Each row is followed by its class; each block has classes of its own.
[-23   3 -23   7 -11  25  15 -10  -3  22 -27   7   1  13  16  24  -4  -3
 -42  -5   3 -32  27 -25  14  21   0  18   2   4 -13   8 -23 -13] -> Rut
[-25  -7 -27 -17 -30  23  26   6 -19 -16   5   2   0 -14  13   9  -6  12
 -55 -31 -12 -27  21 -16  -3   4 -15  -6   4 -20 -19   6   8   2] -> Rut
[-34   3 -29   5 -45  38  26  -1 -11  -6   4   2  14 -15  30  12 -15   1
 -71 -16  -6 -25  16  -7  10  27 -27  15  13  -3  -5   1   0 -20] -> Rut
[ 35  30   9 -30  25  -4 -49  13  12   2 -11   8 -17 -12 -81   8  14 -31
 -21  -9 -20  18  20 -42   3  16  35 -17   8 -22 -23   4  31  -4] -> pep
[  7  16  17 -15  24  -5 -23  28  -6  29 -16  -2  -3   2 -38 -24   2 -10
  44  14  -3  27   3   8  -5   2  36  -8  11 -10  -8 -10  -3   8] -> pep
[-16  -2 -20 -27  -9  28  -2  14  12 -38  -3  18 -14  -8 -17   4  -6  -3
 -95 -11 -15 -17  22 -42  11  19  -8   6   9 -10  -5   1  33  -1] -> Rut
[-22   5 -10 -21 -18  32  -2  14   1 -22 -12  14  11   8  22   8  -2   1
 -85 -17 -22   0   8 -30  14  19  -2   6   3  -4  -9  -4  16 -10] -> Rut
[-24  -8 -23  -3 -16  15  -6   7   7  -6  -5   8  -3 -13  13  18  -2   8
 -53 -24   0 -31  11 -21 -10   4 -28  -7 -13   0   0   4  -4  -9] -> Rut
[-15   0  12 -27  13  -1 -20   3 -29   7  -4  -4  -6 -19  -7 -28 -19  14
  10   1  17   3 -16  22  -8 -14  -1  -3  -7  -6 -10  -1  -9  35] -> pep
[  5  30   6 -10  29  19 -31  73  -1  -6  20 -12 -22 -23 -39 -41 -12  -8
 -10  12   2  18 -16  21 -20   3   1  -9  -7 -26 -16   0  25  11] -> pep
[ -1  35  -3  -1  47   4 -35  11   0  30 -17 -22 -21 -40 -35 -47 -10   5
  -2  -9  22 -17 -16  17  -9   2  20  -5  -4 -28 -19 -20  -2  18] -> pep
[  3  17   5  -9  35   0 -18  32  -4  52  -3 -23 -22 -35 -28 -38  -6   5
  24  17  13  -7 -12   7 -25  -9  16 -11  -7 -23 -24   5   2  23] -> pep
[-37  14  -7   6  -6  29  -5   0 -11 -25  -8   2  -4 -19   9  -9 -15   5
 -74 -33  -5 -22   0 -10  -2  14 -16   7   9   4 -18  24  10  -3] -> Rut
[-36  66  -3  -5  53  47 -39  41 -17  23 -12 -37 -36 -72 -40 -98 -26   5
 -64  -1  43 -50 -24  23 -20   0 -38  14 -10 -16 -40  24  22  14] -> pep
[  1 -20  10   5  -6 -16   7 -20   9 -15  -9  11   8  24   5 -18   9  -2
  -5 -14   7  -4 -12 -10   6   7   5   4  -1  14   9  -7  -5  18] -> Rut
[-34 -17 -22 -20 -35  27  23   9 -30  -9  17  -5   5 -10  12  16 -13  17
 -43 -19 -24 -21  17  -1  -1  -1 -15   3  12 -12 -10   8   8   3] -> Rut
[-18 -14  -6 -31 -18  13   1  -4   1 -24 -12  15  20  23  17  15  11   5
 -49 -22   0  -2  21 -34  11  20  -3  13   1  -3   2   9   5  -1] -> Rut
[  7  15  11  -6  27   7 -20  16  -8  10   6  -7 -42 -17 -44 -35 -14   2
  12   8  -5  19   0  -4 -12  -6  15   8  12 -35   8  -8  -3   6] -> pep
[ 12  11   9 -33  30  14 -37  30 -25  -7   1 -10 -26 -30 -59 -33  -7 -21
   6 -13  15 -21  -9   0 -15  -9   6  -4   4 -33 -36  -1  21   3] -> pep
[ -2  20  21 -28  35  -2 -35  32 -13 -26 -13 -22 -22 -36 -34 -30 -11  21
  10 -23  26   2 -12  -3 -19 -10  -7 -16 -10 -16 -14  -9  14  30] -> pep
[ -3  16   3   1  12  10 -17  15  -3 -13   9  -3 -10 -19 -11  -7   6  -6
   1   0  16 -11 -15   4  -9  -4 -45 -17  -5   5  -4  -1   6  -1] -> pep
[ 19  12  12 -40  20  -7 -37  34 -15 -18   3  -3 -36 -25 -46 -23  -5 -10
  36   1  11   9 -15   6 -20 -11  21 -17  -6 -26 -27   3  24  24] -> pep
[  2  -2 -18 -17 -18  10   7  14  -1  -6  10  14   8   8  -4   6  -3  -7
 -35  -6 -40  16 -14 -14   4  12  17  -3   1  -9   7  -1  10 -10] -> Rut
[ -2 -12   9 -26 -14  16 -12  11 -21 -14   3  11   7  -2 -27   1 -11  11
 -17 -12 -10  35  23 -14  -3  10  20 -18  19 -22 -11 -12   9  11] -> pep
[-36 -28 -12 -26 -54  24  25 -23 -30 -33 -19   2   5  -8  53  34 -24  29
 -23 -42  24 -26  12 -13  13   2 -16  12   6   3  14  -3 -29  25] -> Rut
[ -7  29  20  -9  23  -8 -34  10   3 -13 -23   5  -6 -13 -23 -31   3   4
 -19 -12  27 -27 -13 -14  -3  24   3 -26 -14  -6 -16   0  24  16] -> pep
[ 62   5  20 -16  21  -1 -10  -4 -19   9   3  19 -12   2 -29 -10  -8  -6
  28  -5  26  13   3 -12 -10  -4  17 -13   0 -16 -11   4  -4   9] -> pep
[-20  11   4 -21 -22  19  -3  11  17 -62 -17  13 -27  -5   5  28  -6  -7
 -93 -48   6 -30   9 -43   6  21   2  -6 -10   4  -9  -6  27   6] -> Rut
[-33  -8 -37   0 -26   9  14  21   2 -27   3  18   7  -7  19  18 -14   3
 -94 -11  -7 -20  21 -16  -7  17 -24   0  -1   0  -6   4  15 -18] -> Rut
[  3  10  -8 -23  -6   0  -6   2   6 -14  -5  -8  -1  -8  -6   0  20  20
  -4 -13  -4  21  -1  -1   6   0  23  -9   6  -6   0   5  22   0] -> pep

Next block, with new classes.
[ -3   9  24 -43  13 -19   8  10   3   9  21   3  -5   7   2  13  23 -18
  -6 -19 -10  -5  12 -11  11  -3   8 -21  -3   0  11   3  -6 -44] -> sanar
[ -6   8  18 -24  14  -4   6   3   1   6  11   6   6   3   5   1  18 -17
  -2 -11   0  -2   5 -14   6   0   6 -11   3  -8  -4   0  -9 -20] -> sanar
[-16  11  27 -37  18 -15   9  12   6  11  19   6   0  12   1  20  25 -21
   3 -31  -5  -3  13 -34  19   0  11  -7   8  -7   9  -5 -18 -42] -> sanar
[ -9   7  34 -42  17  -4  13   3  -1   9  22   6   5   7   4  13  33 -31
 -12 -25  -5  -4   3 -44   8 -15  31 -24   3  -7  10  -3  -6 -47] -> tir
[-11   9   6   0   4  35  21 -20   4  15  -2  -3  90  -2   7 -23  42 -44
  -7   2   2  10 -15 -23 -38  -7  32  16  19 -13 -17   3  -9 -14] -> tir
[ -9  12  31 -46  23 -10  10  11   0   9  17  12   5  11   4  10  32 -27
  -8 -29  -7  -5  13 -29  16   6   8 -27   9  -6  10   5 -11 -47] -> sanar
[  1   8  25 -46  17  -8   5   9  -1  12  16   5  -1   3   6   4  30 -22
  -8 -11 -12  -3  12  -7   7  -3  16 -27  -3  -4  15   3  -6 -47] -> sanar
[ -7   9  17 -14  18  -1   9   9  -1   0  18  12  -3   9   2  10  16 -16
  -7 -27  -1  -4   5 -48  13  -9  15 -12   9  -6   3  -3  -9 -19] -> tir
[  0   3  13 -16  16   7   8   7  -9  -1   7  17 -21   1   5   0  17 -10
 -12 -22   0  -5   3 -42  15 -13  19 -26   6  -6  12  -1  -2 -25] -> tir
[-12   8  38 -20   3   6  14   1   1   6  18  -1   8   8   2  20  27 -21
 -12 -28  -7  -3   1 -51   5 -15  37 -13  -1  -5  11  -2  -5 -35] -> tir
[-13  17  41 -39   9 -20   6  12   6   9  28  -4   5  19   0  33  26 -19
  -1 -32 -11  -7  13 -39  21   0  17 -11  -2 -10  17  -2 -13 -40] -> sanar
[-12  14  34 -44  25  -7   8  12   3  10  25   6   1   7   3  15  30 -27
  -6 -26  -7  -5  14 -27  13   1  19 -19   4  -8   7   0 -10 -41] -> sanar
[-11   9  47 -34   8  -2  13   6   4  11  24  -1  12  12  -1  27  32 -30
 -12 -34 -10  -1   4 -55   7 -11  35 -12   1 -10  13  -4  -8 -43] -> tir
[ -6   5  35 -22   9  13  13   9  -5   5  17   6   4   5   5  13  25 -24
 -12 -26  -5  -2  -2 -48   0 -16  36 -21   1  -3   5  -6  -3 -36] -> tir
[ -7  15  36 -40  16 -12   9   3   7  12  21  -4  11  11  -2  18  32 -24
  -7 -21  -8  -5  10 -25   7  -1  29 -14   0  -3  11   0 -10 -42] -> sanar
[-11  16  36 -50  22 -19   7  12   4  10  27   5  -4   9   4  19  28 -22
  -4 -29 -10  -4  14 -32  23   4  10 -23   8  -5  12   0 -13 -43] -> sanar
[ -6  11  49 -41  -2   6  18  -6   7  14  22 -11  40   2  -2  20  41 -31
 -13 -21 -13  -4   3 -39  -9  -7  46 -14  -3  -9  12  -4  -9 -55] -> tir
[ -9  12  42 -33  -1  -7  12  -3  11  15  22  -7  27  10  -4  28  35 -26
 -11 -25 -12  -3   4 -38  -1  -6  35  -4  -6  -1   8  -3  -9 -38] -> tir
[ -7   4  31 -16   2  13  15  -2  -3   3  11   4   0   0   1  11  23 -18
 -13 -22  -7  -4   5 -50   1 -16  34 -16  -2  -3   5  -2  -4 -32] -> tir
[-15   9  31 -28  11  13  14  -5   1   7  14   3  37   4  -6   4  38 -31
 -15 -20  -4   0   0 -45  -7 -10  36 -14   6  -8   2  -3  -7 -29] -> tir
[  1   4  41 -25 -10  14  17  -3   3   9  20  -6  19   6   2  20  35 -29
 -17 -24 -10  -5  -5 -50  -9 -19  46 -17  -9  -7  14  -6  -2 -50] -> tir
[-10  14  34 -40  18 -18   6  18 -11   4  24   6 -15  12   1  24  20 -17
  -5 -33  -5  -1  14 -39  32  -3   8 -23   3  -3  13   0 -11 -34] -> sanar
[-10  12  34 -43  14   1  17  -4  12  17  24  -3  54   5   5   5  41 -41
  -5 -13 -11   6  -1 -14  -9   5  26 -10   4  -9  -3  -1 -12 -47] -> sanar
[ -3  14  28 -57  43 -22  11  12   2  15  25   7   3   5   9   1  31 -27
  -4 -15 -14   0  13  -3  15   1  11 -29   6 -10  12   3  -3 -47] -> sanar
[ -5  12  33 -51  23  -5  10  10   1  15  23   8   4   6   6   4  32 -29
  -8 -21 -12  -2  10 -20   9  -4  20 -33   7  -7   5   3  -9 -56] -> sanar
[  7   2  19 -26   8   3  10   4  -8   1  10  10 -26   6   7   4  15  -8
 -14 -17  -4  -8   3 -31  12 -14  27 -28  -5  -2  10   3  -1 -35] -> tir
[-12  13  25 -37  19 -17   5   6   3   7  18   7  -4   8   3  11  23 -17
  -2 -19  -6   0  12 -13  15   1   3 -17   8  -8   8   1 -10 -29] -> sanar
[-16  17  35 -48  27 -12  12  12   7  10  25   9   9  10   3  13  32 -36
  -6 -29  -6  -4  12 -38  16  -2  14 -19  12 -13   7  -7 -15 -39] -> sanar
[-12   9  54 -29  -8  21  22  -7   5  10  26  -5  43   9   2  27  49 -39
 -17 -35 -11  -5   2 -74 -12 -18  61 -10  -3  -7   7  -4 -11 -52] -> tir
[-12  17  29 -39  21 -16   9   9   5  10  21  13   7  11   2  21  24 -21
  -8 -32  -9  -3   9 -33  17  -1  10 -17   3  -9  12  -2 -16 -38] -> sanar

A new block, with new classes.
[  1 -21  -7   2  -8 -14  21 -61 -21  42 -12 -37  45   3  30  -1 -12 -38
  -1  -2 -13 -16  20 -46   1 -36  -3  -7 -16 -16  24   3 -17  16] -> sopu
[ -5 -12  30  -2   7 -13  14  27  -6  47   9 -12   4 -59  71   5  16 -31
 -10   8   7  14  36 -41 -19  13 -43  -6  -9   7   9   5  12  14] -> kuduv
[ 42 -29  -6  19   5 -13  14 -13  -2  24 -37 -28 -17  -7  36   9  17 -32
   8   1  -2 -23  14   8  -5 -10   8 -35   6   6 -29  25 -10  14] -> sopu
[ 17 -20  -3  15  16 -19 -18 -19  -9  19   1 -29  -2   9  41  18  12 -28
   5  30  13  -2  -8   8 -12   0   4 -46  -3 -12   8  -1  -5   8] -> sopu
[-17 -16  26  34   0 -25  -7  30 -11  29  13  -7  14 -62  60   5  16 -22
  10   1   1 -20  40 -19 -12   0 -47 -21   4   8  -5  28  12   8] -> kuduv
[ 48 -58 -49  32   1  -6 -17 -29  -6   7 -21 -31 -30  32  39  29  33 -30
 -26  13 -22 -31  -5   3   1  20 -10 -46   4   8 -37   9   7  14] -> papog
[ 42 -39 -36   1  26 -19 -26 -28   8   7  19 -23 -42 -17  18  23  39 -38
  -9  32  -7 -10   9   9   0   9 -57 -65  -9   1 -20   3  11   2] -> papog
[  -9  -86   -3   -9   21  -17  -35    1   33   22   23  -18  -40  -53
   93   -1   55  -40  -26   26    6  -40   31   -5  -24   57 -112  -70
    3    4  -24    0   18   19] -> bav
[-26 -15  21   6  17 -26  14  48  44  10  21 -13   6 -80  73   5  33 -35
 -26  22  -7  -4  44 -11 -29  34 -94 -33  20  -5 -16  41  12   1] -> bav
[ -18  -37  -15  -77   -5  -16  -19 -124   -6   25   14  -52  -42    2
  103   14   -8  -58   -5   32  -24  -24   20  -37   -3  -27  -34  -60
  -26  -17   15  -12   33   26] -> papog
[ 62 -44 -54   7   1 -38  -7 -19  19   7  14  -8 -29  23  54  22  41  -5
  -1  28 -10 -29  17   3  21   3 -22 -66  -2  21 -33  18  11  16] -> papog
[ 36 -29 -22  -9  -7  -9  -2 -26  13   6   3 -16 -20   6  48  26  22 -24
  -2  42  -6  -9   8 -15  -5   2 -16 -43   0 -12 -11  15  -5  23] -> papog
[ 10  -4 -20  -4   1 -15  -1 -16  10 -13   9  -9 -13   4   4  -6  11  -4
   5  10  -8   2  -4   5  -3   7 -17 -22  -9   7 -21   2  14 -37] -> papog
[ 30 -47 -35  -3  10 -19 -39 -24  29  -1   7 -24 -37 -11 116  33  40 -40
 -26  46 -10 -25  25 -23 -26   8 -45 -74 -11  29 -38  13  15  15] -> papog
[ 12 -47 -13  13   1 -16  -2 -24 -18  31  10 -36 -17  -5  77  15  24 -55
   1   6   6  -4  25 -14 -22 -13 -27 -50   8  -3 -28   5   0  14] -> sopu
[-17 -12  25   9  33 -33  -2   7   7  16  -4 -20  -9 -48  51   6 -39 -20
 -11   2  12   3  36 -18 -10   3 -40  -7  -3   0  20  13  17  -2] -> kuduv
[ 28 -31 -38 -37   1  -9 -49 -27  15   7  12 -25 -44  26  54  26  24 -47
   4  26  56 -13   0  -3   5 -12 -17 -31  -9   5 -36   6   1  21] -> papog
[-14  -8  25  22   6 -18 -22  13   0  35  19  -6 -53 -50  65   6  12 -48
  -5   5  15 -11  25 -15 -11  12 -46 -37   8  -9   8   7  -6  11] -> kuduv
[  6 -11 -17  13   1   5  23   4 -24   5   3 -13   9  15  -1  -1  -1 -19
   5  -5 -10  -3  15   3   5  -3  22 -91  -7  18   2   6  -4  -6] -> papog
[ 43 -47 -45 -11   6 -15 -30 -27  18  13  35 -31 -45 -14  76  30  45 -28
  -7  44  15 -28  12  -1 -18  12 -48 -69  -2  19 -29   9   3  16] -> papog
[  2 -12   2  -9   1  -4 -13  32  21 -16  11  16   2 -29  20   2  22  -2
  -5  -5 -14 -15  17  12  -1  10 -39   7   9  11 -34   9  16  -6] -> bav
[-26 -11  21  22  23 -27  -6  10  -9  20  20 -20  -2 -51  61   6  23 -14
  -2   2  13  -3  18 -41  -1   6 -24 -29  -1 -10  26   3  15   4] -> kuduv
[-42  -6  35 -21   6 -33 -12  -7  10  14  11 -15 -15 -57  68   0  -5 -14
 -24   6   4   7  44 -23  -2  12 -56 -26  12  10   5 -12  11  11] -> bav
[ 15 -30 -29 -41  -2   5 -29 -45   6  -7   6 -51 -25   3  50  -8  15 -41
  -6  15   9 -15   2 -17  -6 -13 -26 -35 -14 -12  -8   1  -5   7] -> papog
[ -1  -4  14  25  -3  -5  -1  50   1   9   4   2   6 -33  23  19  18  -5
 103 -14   5 -16  25   0  24   9 -20  -8  11  -1  13  13  -1   4] -> kuduv
[-12  -6  44  11   0 -24  -3  29  -9  19  10  -6  -7 -39  20   9   7   6
 -11   3   1   1  42 -17  -9  20 -65  -4  -6   7  25   8  -8   5] -> kuduv
[ 32 -29 -40 -23   8 -16 -29  -7  14  59  19 -38 -42  10  56  18  15 -42
  -2  32 -10 -16  10 -10  -3  -4 -30 -34 -17  13 -20 -10  -7   7] -> papog
[ 13 -41   0  10   7 -13 -13 -48  -5  38   4 -44 -18 -12  68  33  -2 -67
  13   4  18   0  29 -26  -2 -51 -30 -54  -1  -6  13   4 -23  26] -> sopu
[  0   8  27 -19  -7  11  -4 -49 -16 -35  -6 -22   0  25 -23  -2 -21  12
  19  21   9   9  19   8  10 -18  26 -11  -6  -6  10 -20  -5   5] -> papog
[-14  -5  20  21   1  -9 -25  21   8  16  14   2   9 -38  44   1 -42 -16
   6  -4  35  -9  15   1   0  -7 -40  -9   4   7   5  -3  14  10] -> kuduv
[ 44 -35 -50  17  -3 -16  -7 -15   4   5   3  -4  -3  -9  38   4  43 -41
   1  44 -11 -17  11   7  -7 -17 -30 -62  -2  17 -33 -24   1   2] -> papog
[ 41 -31 -32   8  55 -19 -24   6   3  12  15 -37 -33 -30  76  31  53 -44
  -2  11 -13 -22   0  -8 -17  16 -43 -33  -5  13 -45   8  -1  27] -> papog
[ -9 -32  26  18  17 -12 -10   8 -68  30  14  -4  -3 -55  54   8  11 -29
 -14  13  45  -3  48 -23  -3  12 -66 -30   9   4  30   9  -5  30] -> kuduv
[  18  -21  -10   18   19  -20  -44    0   32   19   29  -16  -42  -65
  109   25   49  -46  -23   52    2  -27   52  -11  -11   33  -91 -121
    7    9  -11   19   18   15] -> bav
[ 15 -11 -14 -16   7  -6  -9 -13  12  11  28 -26 -26  -3  27  18  22 -29
 -20  24  -5 -25  30  20  -9   0 -19 -41  12 -11 -32 -11   9   4] -> papog
[ 33 -38 -24 -10  -9  -6  -8 -39   3   9   7 -23 -25  23  53  26   9 -33
  22  17  -9  -2  -4  -3   5 -25  -3 -52 -10 -29 -35  11   5  18] -> papog
[  9 -18  19  26   8 -30 -18  28  15  25  21 -24 -23 -70  90  27  21 -74
   6   2   9 -15  39  -9  -6 106 -71 -45  16  -7 -23 -12  27 -13] -> kuduv
[-37   3  32  22   4 -14   7  23  -9  20  10  -8  11 -52   2  -7 -15   1
 -16 -28  15  -2  21 -30 -17 -62 -36  24  12 -17  26  -4   0  -8] -> kuduv
[-15 -17  -2  -7  39  -6  13   0 -15  18  26 -14 -12 -32  25   7  10 -11
  -6  -4   8  10  18 -19 -19   8 -18  -4 -11 -14  15   5 -15   8] -> kuduv
[  6 -32 -28 -15   0  -3  -7 -50  23  39   3 -21 -42  17  53  -6  12 -28
  -1  20  -1 -13  -5   5   5  -8 -20 -56  -8   6 -16  -2  -6   4] -> papog
